Here is a tiny trained network, its code and every weight. The questions are about switching its units off for an input and a class, where a switched-off unit gives its printed mean instead of its output.

import numpy as np


def w(rows, s, z=0):
    codes = np.array(rows[::2]) - 128.0
    scale = np.full(codes.shape[1], s)
    scale[-1] = z or s
    return codes * scale


def norm(h):
    return h / np.sqrt((h * h).mean(-1, keepdims=True) + 1e-5)


def f(y):
    return np.maximum(y, 0)


def log_softmax(a):
    a = a - a.max(-1, keepdims=True)
    return a - np.log(np.exp(a).sum(-1, keepdims=True))


def net(x, mask):
    res = np.array(x, float).reshape(1, 5) / 4 @ E
    u = 0
    for l in range(3):
        y = f(norm(res) @ A[l][:, :-1].T + A[l][:, -1])
        res = res + np.where(mask[u : u + 3], y, B[l][:, -1]) @ B[l][:, :-1]
        u += 3
    return log_softmax(norm(res)[-1] @ U[:, :-1].T + U[:, -1])


A, B = {}, {}
E = w([
[112,191,151,193,99,250,37,54,91,164,40,230],'x0',
[127,130,100,114,144,57,121,98,122,91,139,194],'x1',
[1,58,212,131,216,105,131,76,20,230,155,115],'x2',
[141,171,161,134,123,187,156,129,126,142,160,85],'x3',
[156,143,79,142,205,115,153,126,99,121,113,176],'x4',
],0.0085)
A[0] = w([
[110,86,129,110,189,50,176,178,123,111,178,40,67],'L0N1',
[187,119,63,96,118,67,188,249,189,74,165,65,251],'L0N2',
[187,184,87,145,73,154,107,149,194,84,75,156,224],'L0N3',
],0.015,0.0013)
B[0] = w([
[198,122,61,34,11,187,209,107,109,201,128,184,227],'L0N1',
[75,158,189,234,205,64,44,133,162,62,150,94,250],'L0N2',
[157,178,54,58,111,209,131,172,144,174,60,138,231],'L0N3',
],0.012,0.021)
A[1] = w([
[177,134,105,74,121,124,136,139,142,80,78,125,249],'L1N1',
[83,136,181,196,202,81,99,174,161,90,136,65,89],'L1N2',
[51,114,252,174,196,150,61,48,49,140,64,153,157],'L1N3',
],0.015,0.0016)
B[1] = w([
[197,50,102,236,128,233,180,213,153,107,129,101,210],'L1N1',
[149,136,170,253,150,38,165,134,142,140,205,126,223],'L1N2',
[99,173,212,76,163,56,61,184,67,102,2,197,249],'L1N3',
],0.0094,0.013)
A[2] = w([
[85,133,162,244,247,43,68,124,172,70,213,48,51],'L2N1',
[148,6,74,8,143,71,242,95,97,226,209,58,60],'L2N2',
[73,89,199,122,153,72,128,153,27,167,115,191,253],'L2N3',
],0.015,0.0013)
B[2] = w([
[202,157,198,153,156,33,153,162,254,108,238,61,253],'L2N1',
[115,88,120,170,106,166,251,79,46,196,227,192,237],'L2N2',
[142,151,201,127,155,96,152,105,84,137,146,181,203],'L2N3',
],0.016,0.018)
U = w([
[201,167,171,214,160,52,129,180,240,88,206,61,222],'0',
[98,103,106,55,144,140,63,67,135,94,120,85,13],'1',
[149,94,133,164,96,130,246,85,64,182,226,178,152],'2',
[85,74,148,87,159,119,87,113,112,66,105,40,2],'3',
[57,104,96,122,141,60,135,58,143,151,33,17,30],'4',
[181,161,69,153,146,254,81,209,160,121,15,118,233],'5',
[112,92,113,173,111,115,69,148,110,63,126,120,11],'6',
[110,169,251,108,189,80,80,131,37,119,31,199,181],'7',
],0.0092,0.0034)

Each question gives the input, the list of numbers given to net, and the class t.
The units are the neurons (one row each of A and B). Each row of codes is followed by its name. A weight is (code - 128) times the scale printed after its matrix; where a second scale follows, it is the last column's (A, B and U).
mask holds one flag per neuron, layer by layer. A switched-off neuron (its flag False) gives its mean, the last column of its row in B, instead of its output. The means were averaged over made-up inputs and are rounded, as every weight is.
A unit's drop is (log p(t) with every unit on - log p(t) with that unit switched off) / (log p(t) with every unit on - log p(t) with every unit switched off).
unit that matters most: the unit with the biggest drop
k most important neurons: the k neurons with the biggest drops, biggest first
top k neurons in layer l: the k neurons of layer l with the biggest drops, biggest first
drop of u: that unit's drop, to one decimal
input [4,-1,1,-6,8], class 7: 2 most important neurons	L0N3; L0N1
input [6,-4,8,-6,-1], class 7: unit that matters most	L0N2
input [2,-8,3,2,6], class 7: 3 most important neurons	L0N1; L0N3; L0N2
input [3,-5,4,-1,3], class 7: 2 most important neurons	L0N1; L0N2
input [8,7,0,4,-2], class 5: 3 most important neurons	L0N2; L2N1; L2N2
input [3,-1,2,-7,3], class 7: 3 most important neurons	L0N1; L0N3; L0N2
input [1,-1,-6,-4,-5], class 5: 2 most important neurons	L0N3; L2N1
input [-4,3,1,2,-6], class 2: 2 most important neurons	L0N1; L1N3
input [7,-8,1,7,6], class 7: 2 most important neurons	L0N1; L0N3
input [2,3,7,0,-5], class 7: 3 most important neurons	L0N1; L0N2; L1N3
input [2,3,6,1,-7], class 7: 3 most important neurons	L0N1; L0N2; L1N3
input [6,-1,2,-2,-2], class 7: drop of L0N2	0.3
input [6,-7,8,-3,7], class 7: drop of L0N2	0.1
input [-6,-1,3,2,6], class 2: drop of L1N2	0.0
input [5,6,8,8,8], class 7: unit that matters most	L0N2
input [6,-6,4,2,-2], class 7: top 2 neurons in layer 0	L0N1; L0N2
